Below are the code and all the weights of a small trained network. Each question names an input and a target symbol and asks about switching units off, where a switched-off unit gives its printed mean instead of its output.

import numpy as np


def w(rows, s, z=0):
    codes = np.array(rows[::2]) - 128.0
    scale = np.full(codes.shape[1], s)
    scale[-1] = z or s
    return codes * scale


def f(y):
    return y / 2 * (1 + np.tanh(0.7978845608 * (y + 0.044715 * y**3)))


def softmax(a):
    e = np.exp(a - a.max(-1, keepdims=True))
    return e / e.sum(-1, keepdims=True)


def log_softmax(a):
    a = a - a.max(-1, keepdims=True)
    return a - np.log(np.exp(a).sum(-1, keepdims=True))


def net(x, mask):
    ids = ['βεζημτ'.index(c) for c in x.split()]
    T = len(ids)
    res = E[ids] + P[:T]
    r = res
    for j in range(2):
        rows = slice(2 * j, 2 * j + 2)
        q, k, v = (r @ M[0][rows].T for M in (Q, K, V))
        z = softmax(np.where(np.tri(T) > 0, q @ k.T / 2**0.5, -1e9)) @ v
        o = O[0][rows]
        res = res + np.where(mask[j], z, o[:, -1]) @ o[:, :-1]
    y = f(res @ A[0][:, :-1].T + A[0][:, -1])
    res = res + np.where(mask[2:18], y, B[0][:, -1]) @ B[0][:, :-1]
    return log_softmax(res[-1] @ U[:, :-1].T + U[:, -1])


Q, K, V, O, A, B = {}, {}, {}, {}, {}, {}
E = w([
[227,27,130],'β',
[30,136,131],'ε',
[37,90,179],'ζ',
[27,30,123],'η',
[23,86,70],'μ',
[162,134,249],'τ',
],0.016)
P = w([
[12,41,229],'0',
[159,23,29],'1',
[142,15,36],'2',
[132,12,44],'3',
[115,8,47],'4',
[107,1,49],'5',
[96,8,52],'6',
],0.0067)
Q[0] = w([
[81,28,98],'H1',
[175,192,72],'H1',
[107,249,91],'H2',
[166,248,157],'H2',
],0.017)
K[0] = w([
[42,129,112],'H1',
[230,103,92],'H1',
[125,91,7],'H2',
[104,92,9],'H2',
],0.02)
V[0] = w([
[39,205,155],'H1',
[145,90,246],'H1',
[21,208,80],'H2',
[171,44,56],'H2',
],0.013)
O[0] = w([
[33,236,82,254],'H1',
[95,61,254,221],'H1',
[13,152,98,46],'H2',
[187,65,48,97],'H2',
],0.01,0.0089)
A[0] = w([
[153,180,218,232],'N1',
[130,230,222,2],'N2',
[203,80,74,124],'N3',
[187,81,172,160],'N4',
[42,80,77,175],'N5',
[98,220,176,223],'N6',
[254,31,197,140],'N7',
[160,136,214,156],'N8',
[109,245,57,157],'N9',
[123,242,113,198],'N10',
[88,89,161,166],'N11',
[96,21,23,166],'N12',
[164,77,67,125],'N13',
[57,42,128,130],'N14',
[101,210,11,126],'N15',
[82,170,187,101],'N16',
],0.0095,0.0089)
B[0] = w([
[82,171,96,188],'N1',
[254,124,19,155],'N2',
[71,197,166,181],'N3',
[100,167,110,195],'N4',
[202,119,131,232],'N5',
[108,100,209,213],'N6',
[103,129,76,255],'N7',
[187,201,177,177],'N8',
[204,88,178,172],'N9',
[162,106,200,165],'N10',
[96,69,91,204],'N11',
[187,136,89,199],'N12',
[94,128,131,165],'N13',
[169,101,68,219],'N14',
[198,181,156,175],'N15',
[74,173,133,197],'N16',
],0.009,0.02)
U = w([
[109,211,58,81],'β',
[162,130,234,123],'ε',
[23,151,162,235],'ζ',
[138,74,88,177],'η',
[232,147,135,88],'μ',
[148,254,168,3],'τ',
],0.007,0.0023)

Each question gives the input, a string of symbols that net reads in full, and the target symbol t.
The units are the heads (2 rows each of Q, K, V and O) and the neurons (one row each of A and B). Each row of codes is followed by its name. A weight is (code - 128) times the scale printed after its matrix; where a second scale follows, it is the last column's (O, A, B and U).
mask holds one flag per unit, heads first, then neurons. A switched-off unit (its flag False) gives its mean, the last column of its rows in O or B, instead of its output. The means were averaged over made-up inputs and are rounded, as every weight is.
A unit's drop is (log p(t) with every unit on - log p(t) with that unit switched off) / (log p(t) with every unit on - log p(t) with every unit switched off).
The circuit of an input: a set's keep is (log p(t) with only the set's units on - log p(t) with every unit switched off) / (log p(t) with every unit on - log p(t) with every unit switched off). Starting from the 12 units with the biggest drops (on a tie, the unit counted first), units are removed one at a time, each time the one whose removal leaves the highest keep (on an exact tie, the one counted first), for as long as the keep stays at least 0.8.
units of the circuit, in order: the units of the circuit, biggest drop first
most important unit: the unit with the biggest drop
top k neurons: the k neurons with the biggest drops, biggest first
drop when u is switched off: that unit's drop, to one decimal
input ε ε ζ β ζ ζ, target ε: top 2 neurons -> [N9 N5]
input ζ β μ, target ζ: units of the circuit, in order -> [H1 H2]
input μ μ β μ η, target μ: top 2 neurons -> [N15 N5]
input β ε ε η ζ μ ζ, target β: top neuron -> [N3]
input τ β ζ ε η ζ ε, target ε: top 2 neurons -> [N7 N10]
input β η μ η ζ, target β: top 2 neurons -> [N7 N3]
input β ζ β, target β: units of the circuit, in order -> [N7 N3 H2 N4]
input β ζ μ μ τ τ, target β: top 2 neurons -> [N7 N6]
input τ ε τ ε β, target τ: top 2 neurons -> [N11 N14]
input τ ζ η β τ, target τ: top 3 neurons -> [N8 N1 N2]
input ε η η, target ε: top 2 neurons -> [N5 N9]
input β ε ζ η, target β: top 3 neurons -> [N3 N7 N4]
input β ζ τ ε μ, target μ: drop when N3 is switched off -> -0.1
input η η μ, target η: most important unit -> H1
input τ β τ η τ, target τ: drop when N2 is switched off -> 0.3
input ζ ε ε, target ζ: drop when N3 is switched off -> 0.0
